(in the rows, 128 means zero)
Each row of numbers stands for one node and depends on some of the facts below. Use the named rows to name the rest.

There are 4 kinds of fact about the nodes: muron, florezu, ninas, stadek.
bekeklos (muron korom) (florezu 658) (ninas 48) (stadek repar, vaflome, minizun)
bivos (muron doflen) (florezu 627) (stadek brufer)
bodra (muron paklu) (florezu 658)
bogrin (muron flebrar) (florezu 41) (ninas 468)
bradreski (muron skekek) (florezu 41) (ninas 728)
bragik (muron stufo) (florezu 627) (stadek dufuplek)
bregokal (muron plodon) (florezu 627) (stadek vefak)
brepladra (muron sesek) (florezu 726) (ninas 443)
brizar (muron vefak)
brizo (muron sesek) (florezu 627) (ninas 777)
broklur (muron troflas) (florezu 41) (ninas 548)
bropur (muron runuk) (florezu 41) (ninas 286)
brufer (muron bravok)
brutras (muron pedri) (florezu 658)
bruvon (stadek pleve, skedam, redrestok)
doflen (stadek gutrim)
drafli (muron pedri) (florezu 658) (ninas 468)
dralipas (muron korom)
drasim (muron troflas) (florezu 627)
draskufin (muron skekek) (florezu 658)
dremol (muron fedrir) (florezu 726)
dritran (muron truskan) (florezu 726)
droral (muron dagril) (stadek dritran)
dufuplek (muron truskan) (florezu 627) (ninas 847) (stadek brufer)
fedem (muron truskan) (florezu 658) (ninas 806)
fedrir (muron truskan) (stadek semustom)
fetel (muron troflas) (florezu 41) (ninas 404)
fibri (muron lalu) (florezu 627) (ninas 796)
fiflekor (muron ruplun) (florezu 627) (ninas 958) (stadek skugro)
floflil (muron paklu) (florezu 658) (stadek semustom)
florol (muron lapakes) (florezu 627) (ninas 48)
fugon (muron plutik)
fupe (muron brizar) (florezu 658) (ninas 548)
fuplun (muron sesek) (florezu 627) (ninas 728)
getro (muron tustim) (florezu 41) (ninas 760)
gifirir (muron klebugon) (florezu 726) (ninas 847)
gramo (muron kapo) (florezu 627) (ninas 629)
gronin (muron bruvon)
gutrim (muron gronin) (florezu 726) (ninas 760) (stadek brufer)
kapo (muron pagram) (stadek lumo)
katrar (muron korom)
kinu (muron luplufu) (florezu 658) (ninas 806)
klastem (muron nokil) (florezu 726) (ninas 404)
kleflak (muron taskek) (florezu 658) (ninas 806)
lalu (muron doflen)
lamon (muron dralipas) (florezu 627) (stadek lasta)
lapakes (muron skostiska)
lasta (muron skekek) (florezu 726) (stadek muzi, vaflome, skugro, floflil)
lebrus (muron nuge) (florezu 658) (ninas 806)
letar (muron troflas) (florezu 726) (ninas 760)
lumo (stadek minizun, dagril, dufuplek)
luplufu (muron pagram)
luram (muron skubel) (florezu 658) (ninas 238)
minizun (muron lumo) (florezu 41) (stadek muzi)
moplado (muron lumo) (stadek zigir)
mudro (muron tifluk) (florezu 658) (ninas 958)
muzi (muron pedri) (florezu 41) (ninas 832)
narikun (muron korom) (florezu 627) (ninas 238)
natol (muron taskek) (florezu 41) (ninas 468) (stadek fiflekor, semustom)
natu (muron taze) (florezu 41) (ninas 548)
neklis (muron nuge) (florezu 41) (ninas 832)
nesim (muron stemutrer)
nokil (muron korom)
nuge (muron lalu)
pagris (muron bruvon) (florezu 41)
paklu (muron bruvon)
pedri (muron skostiska)
pemus (muron taze) (florezu 726) (ninas 286) (stadek semustom)
plefu (muron digavir) (florezu 726) (ninas 443)
pleple (muron lapakes) (florezu 627) (ninas 548)
pleve (muron klebugon) (florezu 726) (ninas 902)
plezer (muron tifluk) (florezu 658) (ninas 777)
plini (muron rilisuk) (florezu 41) (ninas 629)
ploles (muron plodon) (florezu 627) (ninas 404)
plosko (muron pagram) (florezu 658) (ninas 548)
plumar (muron kapo) (florezu 726) (stadek muzi, dritran)
pluvepos (muron fugon) (florezu 41) (ninas 548) (stadek dufuplek)
popil (muron skostiska) (florezu 726) (ninas 404) (stadek skugro)
pugren (muron bravok) (florezu 627) (stadek zigir)
raflar (muron nokil) (florezu 627)
redrestok (muron ruplun) (florezu 41) (ninas 847) (stadek repar)
refe (muron droral) (florezu 726) (ninas 443)
relo (muron katrar) (florezu 726) (ninas 404)
repar (muron ruplun) (florezu 658)
rilisuk (muron runuk)
ruplun (muron lumo)
segrunar (muron paklu) (florezu 726) (ninas 796) (stadek repar)
sesek (muron bravok)
skedam (muron plodon)
skegrak (muron lumo) (florezu 627) (ninas 728)
skekek (muron bruvon) (stadek pagris, redrestok)
sketa (muron brizar) (florezu 41)
skipom (muron moplado) (florezu 658) (ninas 902)
skisko (muron dralipas) (florezu 658) (ninas 728)
skotrisken (muron kapo) (florezu 726) (ninas 806)
skubel (muron klebugon)
skugro (muron bruvon) (stadek semustom)
stagrem (muron moplado) (florezu 658) (ninas 238)
stufo (muron skostiska)
subel (muron lumo) (florezu 627) (ninas 847) (stadek vaflome, brufer, semustom, floflil)
suplel (muron kleram) (florezu 726) (ninas 777)
taflom (muron lapakes) (florezu 627)
tanas (muron kleram) (florezu 627) (ninas 806)
taskek (muron digavir) (stadek muzi)
taze (muron skostiska)
tifluk (muron vefak)
trabras (muron kapo) (florezu 627) (ninas 286) (stadek pagris, skugro)
tradrak (muron truskan) (florezu 726) (ninas 468)
troflas (muron plodon)
trumak (muron klebugon) (florezu 726) (ninas 728)
tukar (muron taskek) (florezu 658) (ninas 286) (stadek skugro)
tustim (muron semustom)
vaflome (muron brizar) (florezu 726) (ninas 796) (stadek semustom)
vebrum (muron stufo) (florezu 726)
vefak (stadek bragik)
vena (muron vistir) (florezu 726) (ninas 548)
vistir (muron stemutrer)
vitral (muron klebugon) (florezu 41)
vogen (muron digavir) (florezu 627) (ninas 806)
vuflom (muron nesim) (florezu 627) (ninas 629)
vupovom (muron droral) (florezu 41) (ninas 806)
zevak (muron plutik) (florezu 726) (ninas 468) (stadek dritran)
zigir (muron nokil) (florezu 627) (ninas 847)
zodru (muron kleram) (florezu 627) (ninas 548)

Some rows with their names:
neklis: [153  65 100 120  94 120 129 122 100 158 115  99 140 147 124 203 142 116
 147 102 167 140 142 100 105 123 156 151 133 126 142 155 143 109  93  63
 129 105]
ploles: [163  74  79 113  93 121 136 134 130 176 123  84 133 160 115 146 153 103
 120  85 158 152 119  86 116 124 154 151 123  98 136 151 137 120 134  88
 147  92]
broklur: [171 111  85 119 118 141 157 120 142 146 117  79 116 148  98 156 160  87
 113  88 154 154 110 126 113 104 137 152 134 104 143 112 156 128 106  84
 132 126]
pagris: [115 100  58 142  93 102 171 117  94 141  99  88 115 104 100 114 131 127
 124 120 141 121 108  99 136  84 147 131 156 142 144 169 139  95  63 105
 126 108]
popil: [160  66  69 119  55 125 158  91 133 133 107  75  92 136 135  76 156 136
 144 118 150 188  96  53 103  71 167 131 142 147 150 170 132  97 111 104
 149  77]
drasim: [154  85  91 121 106 126 138 118 121 149 121  92 127 146 106 180 144 112
 127  95 165 152 132 109 105 119 146 148 121 112 132 137 149 115 102  71
 139 108]
brepladra: [177 133  65 113 146 163 150 110 140  80 146 129 120 136  99 115 110  61
 134  84 181 156 161 127 116 106 152 145 119 126  73  95 122 120 105  85
 164 113]
florol: [133  83 117 128  99 116 126 105 104 142 114  91 127 141 101 243 143 140
 144 114 169 154 148 131  86  97 135 141 132 129 142 144 162 103  57  40
 117 118]
plutik: [152  92  96 118 119 116 127 112 110 149 100  99 128 163 118 172 154  95
 138 100 153 147 125 125  99 113 154 141 130 113 130 123 151 104 110  75
 140 105]
gifirir: [170  83  69 110 110 135 130 128 120 131 140 121 142 156 124 132 118  86
 143  87 178 149 156  82 118 122 171 147 122 122  97 147 108 111 125  86
 163  87]
getro: [159  82  92 116 108 133 135 119 110 139 122 106 135 141 117 177 133  99
 144  96 168 142 144 109 111 118 152 151 130 125 124 137 139 115  96  69
 134 106]
drafli: [158  84  91 119  82 118 139 134 140 180 121  69 133 161  98 183 163 119
 121  95 159 171 117  99 106 100 138 139 140 108 160 159 145 119 103  72
 130 108]
plezer: [158  97  92 128 103 127 152 117 135 150 120  84 127 144  91 201 155 117
 123 101 166 167 126 118  99 109 132 140 131 115 154 134 154 121  83  66
 135 127]
fuplun: [160  76  82 115  95 119 138 132 131 174 121  80 131 159 111 157 156 106
 118  89 156 154 116  92 112 118 150 150 125  98 141 149 141 119 127  85
 143  96]
taskek: [151  69  96 127  98 126 145  59 113  99  95 100  94 148 138 122 158 113
 127 142 141 168  93 104  95 102 149 131 135 156 136 148 149 106 106  84
 133  95]
bregokal: [170  58 108 122 110 143 128  79 137 100 135 105 113 170 125 182 153 100
  95 137 155 170 109 109 101 132 133 141 122 137 126 162 135 143 122  60
 124 105]
plosko: [169 112  79 123 111 138 159 122 153 146 127  82 121 145  87 161 156  95
 110  89 162 170 117 118 110 107 131 141 129 107 144 121 150 128 102  81
 142 125]
narikun: [176 101  66 107 115 144 148 124 144 151 132  92 129 149 104 117 138  72
 114  81 153 157 116 103 117 113 144 157 122  91 115 123 129 127 138  99
 156  83]
sketa: [161  85  92 118 105 130 141 121 118 149 118  93 131 146 112 178 147 101
 134  96 161 145 131 112 109 114 148 152 133 117 138 135 146 116  99  72
 132 112]

Name these rows:
No name comes twice in this set of rows, the named rows included.
[113 105  64 154 108  93 149  80  85 122  91 102 111 148 103 106 138 118
  83 150 128 116  88 120 130 104 143 120 170 153 128 184 135  94  82 106
 118  99] => semustom
[163 110  83 119 117 136 154 117 146 146 121  78 114 147  91 158 158  95
 108  89 154 162 114 127 108 102 132 147 124  97 135 114 157 125 108  81
 139 118] => zodru
[134  57  94 134  61 117 165  66 103 120  91  82  86  94 128 145 149 168
 166 130 160 178 113  78  79  85 152 138 126 161 162 151 170  84  58  76
 137  99] => trabras
[139  83  94 113 125 109 133 126 114 140 102 104 128 153 123 176 156  90
 147 103 144 148 125 125 109  97 151 130 122 110 131 121 144 112 111  73
 144 111] => paklu
[155  73 100 120 105 126 137  78 116 117  98 100 106 153 135 143 160 105
 140 123 147 167 106 111  92 105 152 137 129 140 135 132 152 106 111  77
 138  98] => droral
[158  72  83 111 100 120 144 144 130 170 117  82 133 153 122 158 159  94
 130  90 146 148 114  94 123 106 152 146 128 102 150 145 135 129 125  85
 137 105] => bradreski
[147  69  92 126  90 124 152  56 112 100  87  96  85 132 140 106 158 122
 144 138 140 173  93  96  91  92 154 131 135 161 140 143 156  97  99  88
 138  91] => fedrir
[160  65 106 128 116 131 129  59 120  89 109 111 103 179 139 150 162  97
  98 151 139 162  91 117 100 124 141 130 136 153 127 159 140 127 123  72
 123 101] => kapo
[145  76  59 122  93 126 157 101 113  98 122 118 110 118 131  89 119 112
 149 119 161 159 131  69 119  88 167 128 130 154 112 161 113 102  98  99
 160  87] => segrunar
[152  95  96 125 109 124 146 113 128 150 114  82 120 145  96 197 156 115
 119  99 160 158 121 126  98 108 134 144 125 107 146 127 162 117  90  67
 132 122] => brizo
[159  64  76 128 121 142 118  83 119  79 156 137 129 178 125 117 114  78
  60 150 150 131 115  95 141 153 139 138 138 153  78 206  92 148 141  86
 126  80] => dufuplek
[168 115  89 114 112 142 150 124 145 147 119  74 116 151  96 154 158  89
 117  88 151 158 113 132 113  87 135 151 142 107 137 116 153 124 105  81
 125 119] => natu

Now the same nodes, written a new way:
Some nodes and their rows:
korom: [151 119 107 130  82 116 146 120 131 131  99 133 124 127 122  94 152 114
 103 132 125 143 147 102 142 133 134 165 101 114 126 120 140 146 168 124
 120 135 133 116 148]
brepladra: [123 156 145 154 100 163 137 111 131 117 118 115 134 131 107 161 143 112
  88 111 114 166 135 120 169 158 116 120 121 145 120 129 116 113 140 117
 120 101 116  91 137]
brizo: [141 124 148 138  97 160 163 104  81 120 118 111 149 154 130 141 136 132
 125 134 152 176 154 120 170 138  95 141 125 117 146 109  92 170 120 127
 131  91 136  95 129]
brufer: [169 162 102 118 148  93  49  73  79 210 143 147  92  82 152 166 180 183
 165 127  71 122 139 130 117  85 170 191 102 147 152  84 175 154 127  75
 122 122 113 211 133]
bivos: [155 173 134 123 143 127  45  69  70 200 178 142 100 114 146 183 157 193
 174 145 105 143 139 127 119  92 164 159 133 127 158 106 137 134 105  83
 100  88 114 207 138]
repar: [160 122 132 147 118  96 147 115 122 126 172 144 124 140  99 105 122 177
 157 138 123 151 115 192  68 164 136 111 149 109 174  83 108 101 167 157
 164  85 180 179 117]
vaflome: [130 174 131 121 163  24  66 104 118 118 183 141  86 122  66 166 158 159
 172 143 106 107 112 167  35 126 187 121 160  97 125 106 117  88 140 129
 141 100 104 243 123]
semustom: [174 109 108 135 147  31 116 100  88 130 155 156  99 103  96 125 159 162
 172 122  92 111  88 211  70 147 157 151 145 127 157  70 143 107 139 139
 166 115 166 214 106]
taflom: [146 119 133 112  78 141 118 116  94 107 149 127 136 142 133 138 119 133
  96 132 128 180 157 105 126 130 107 124 147 113 128 165 117 148 143 122
  95 117 117 109 135]
klebugon: [160 111 116 121  85 120 137 117 120 126 112 132 118 116 121 101 150 111
  96 130 106 142 151 106 143 143 129 168 109 121 110 134 145 149 170 132
 112 140 133 115 139]
muzi: [164 123 139 118 129  68  79  90  51 148 185 156 125 133 123 141 132 203
 181 141 118 153 127 163  67 105 131 136 174 102 161 117 119 133 115 114
 126  80 128 204 118]
kapo: [161 164 103 116 137  88  57  77  81 204 133 136 102  94 142 157 177 180
 169 126  83 125 142 109 117  93 170 194  96 137 151  84 165 146 136  69
 123 115 111 199 147]
plosko: [141 158 150 126  98 158 161 112 114 129 110  87 121 141 108 146 134 130
 108 127 143 165 185  91 130 131 112 127 118  96 126 116 100 184 156 161
 163 109 110 121 135]
pluvepos: [153 193 148 112 154 172  61  56  55 210 171 109  99  98 161 217 182 194
 184 132 107 154 176 110 129  64 160 149 130 151 166  99 138 193  95 101
 134  98  90 207 137]
skostiska: [163 109  93 101  74 113 146 127 110 122 119 141 135 119 130 113 143 124
  96 122  94 169 159 101 117 140 115 141 113 126 125 147 159 155 171 123
 127 141 129 107 129]
natu: [144 124 163 117  95 163 149 114  86 112 132 110 135 134 124 162 130 120
 109 119 137 183 173 122 138 112  88 117 146 111 137 156 111 188 116 152
 142 118 131 112 124]
plezer: [163 116 171 155 104 169 149 104 101 131 109 114 127 110 103 141 116 135
  93 117 124 175 158 119 174 150  92 147 123 121 125 128 106 153 143 157
 126 107 143 120 105]
getro: [127 149 163 128  95 170 141 111 124 111 139 106 117 146 110 172 150 103
  96 120 134 171 154 125 151 136 127 116 140 128 129 137 105 142 132 135
 123 121 122 106 131]
runuk: [154 118 100 110  89 120 149 116 126 127 122 135 118 124 132 105 153 117
  96 140 109 144 151  93 131 154 132 155 101 131 113 126 155 145 177 134
 118 142 112 120 133]

Which node is each row?
No name comes twice in this set of rows, the named rows included.
[166 121 112 119 117  84 110 103 106 144 126 138 109 106 116 125 161 134
 124 134 103 129 131 132 112 134 143 169 118 129 127 106 149 136 148 122
 127 127 127 163 125] => droral
[147 122 148 157 121  84 177 113 105  62 108 135 157 135  68 142 123 132
 106 124 140 142 109 142 125 194  98 131 131 115 116 108  77 112 131 142
 146  74 111 133 101] => pleve
[ 96 134 150 128 129  45  89 121 117  95 166 127  81 162  69 149 158 132
 132 138 103 128 132 153  63 151 140 147 167  67  83 113 101  76 134 135
 148 119 128 186 118] => segrunar
[169 132 108 123 147  51  96  91  93 150 145 153  97  95 105 142 163 161
 157 127  92 119 108 158  90 133 164 170 124 129 142  82 145 121 139 119
 142 119 131 206 117] => taskek
[133 169 127 123 107 152  58  75  75 204 157 124 117 141 169 157 153 181
 159 134 118 157 169 102 137  85 147 165 116 120 161 110 133 160 119  64
  96  93 114 149 156] => bregokal
[144 135 139 130 174  39  94  91  78 122 187 151  99 128  81 161 158 190
 183 138  89 120  97 192  51 173 140 142 173 102 120  79 115  73 119 143
 169  87 133 234 103] => lasta
[151 182 115 100 122 163  42  69  61 217 180 135 119 115 188 181 166 213
 173 122 101 169 161 101 110  71 154 143 130 141 181 117 160 166 123  48
  98  96 102 171 153] => bragik
[152 159 146 132 157  90  57  72  80 167 189 144 106 113 114 169 154 189
 182 149 112 134 119 154  90 106 167 148 153 120 159  98 118 115 108 105
 118  78 114 220 127] => minizun
[148 131 140 133 114 131 116 100 104 143 155 144 115 120 124 126 149 166
 140 140 117 151 135 141 121 132 128 138 137 123 132 125 133 126 145 129
 119 106 136 163 127] => dritran
[158  99 105 125 101  59 166 127 127  80 118 136 119 131  86  95 144 110
 112 137 121 128 111 150  89 175 133 139 124 111 118 110 120 118 172 157
 141 122 133 140 116] => skedam

Now the same nodes, written a new way:
Some nodes and their rows:
vefak: [153 134 166 162 167 133 123 110 106 130 133 113 172 135 146 118 147 124
 128 112 186 162 119 141 153 117 124 138 141]
bregokal: [132 130 166 153 178 152 120 108 100 125 139 106 177 138 159 122 150 124
 127 133 207 151  97 167 123 120 140 146 142]
tradrak: [151 123 143 129 133 126 129 129 133 132 120 132 119 132 142 130 139 134
 130 126 129 121 130 110 132 122 133 135 129]
pluvepos: [131 131 160 147 154 142 124 112 108 130 144 112 151 133 136 123 143 123
 129 140 155 119  82 156 124 132 148 129 137]
subel: [129 114 123 141 122 137 125 138 135 120 113 123 129 136 163 142 137 132
 126 139 170 120 137 139 104 127 148 146 132]
stufo: [135 132 130 138 128 115 127 129 127 124 126 136 132 131 123 126 126 124
 128 128 134 137 138 119 133 130 132 128 129]
vebrum: [137 131 130 123 131 123 128 126 124 125 128 141 132 131 125 123 121 124
 128 133 142 133 135 109 125 129 140 128 128]
zigir: [108 163 112   7 136 104 129 129  91 177  91 158  46 122 183  94 110 140
 111  91 212  74 164 187  99 102  90 132 127]
bruvon: [130 130 113 110 106 121 131 131 141 127 121 148 112 121 117 130 124 126
 127 119 102 126 145 110 144 125 107 117 122]
skugro: [135 124 115 140 108 118 127 131 137 118 130 134 125 125 127 130 131 121
 126 135 116 129 122 128 139 133 123 129 126]
pleve: [121 134 101  69 141 151 135 122 137 151 113 149 109 117 109 111 106 140
 134  95  85 142 186  45 125 103  82 105 112]
lapakes: [135 132 130 140 129 115 127 130 126 123 126 137 132 131 123 126 125 124
 128 127 135 138 138 118 135 130 132 128 130]
stemutrer: [136 127 129 139 119 119 129 130 131 127 126 129 132 127 125 130 128 126
 127 123 128 135 133 126 141 130 127 128 128]
getro: [125 123 117 114 100 142 130 126 125 122 120 142 144 127 126 149 114 122
 122 126 163 139 133 130 140 140 137 120 131]
tustim: [136 127 128 139 118 120 128 130 131 127 126 130 132 127 125 131 128 126
 127 122 127 135 133 125 139 130 127 129 128]
korom: [138 128 128 130 125 122 129 130 127 130 126 131 126 126 126 133 122 132
 128 122 132 147 130 126 147 135 125 132 129]
gramo: [ 97 125  96 117 135 150 126 127 126 131 131 112 137 124 130 115 112 130
 130 132 128 134 140 116  83 123 122 130 120]
ruplun: [133 127 131 148 112 119 129 131 137 128 125 125 136 126 126 132 127 125
 128 121 126 128 135 128 139 126 131 127 127]
gifirir: [153 117 126 127 118 128 129 134 133 127 108 136 124 133 153 135 130 134
 126 123 156 136 151 102 130 123 134 141 129]

Name these rows:
No name comes twice in this set of rows, the named rows included.
[128 120 114 103 114 146 133 135 145 137  98 147 115 127 140 144 127 138
 129 110 139 115 173  87 124 117 126 120 124] => redrestok
[115 133 128 118 131 134 132 131 148 132 117 141 129 123 109 140 128 133
 131 102 107 139 169 112 155 110 104 110 123] => repar
[139 125 131 124 119 127 129 126 130 129 127 131 132 128 129 130 123 127
 126 127 132 130 128 119 133 129 132 128 127] => dremol
[137 110 113 146  75 101 130 153 151 118 123 124  89 132 139 140 126 131
 127 162  92  84 111 133  98 149 166 145 123] => zevak
[136 123 124 119  91 127 131 127 132 123 121 140 147 126 127 144 111 120
 120 122 158 144 137 130 148 136 136 126 129] => letar
[146 124 129 130 113 135 125 115 120 113 129 141 162 128 142 134 128 113
 119 130 184 158 115 136 158 130 126 134 134] => gutrim
[122 125 114 143 123 126 125 130 138 111 133 134 127 125 130 134 140 122
 127 136 124 136 123 140 143 126 112 131 128] => floflil
[131 125 110 132 101 116 128 133 140 119 128 139 116 123 125 129 129 121
 125 134 110 121 127 125 138 132 119 127 124] => skekek
[ 85 167 117  49 107  81 125 128  91 161 117 132  65 123 171  82 113 118
 106 125 189  28 116 237  73 113 120 132 127] => pugren

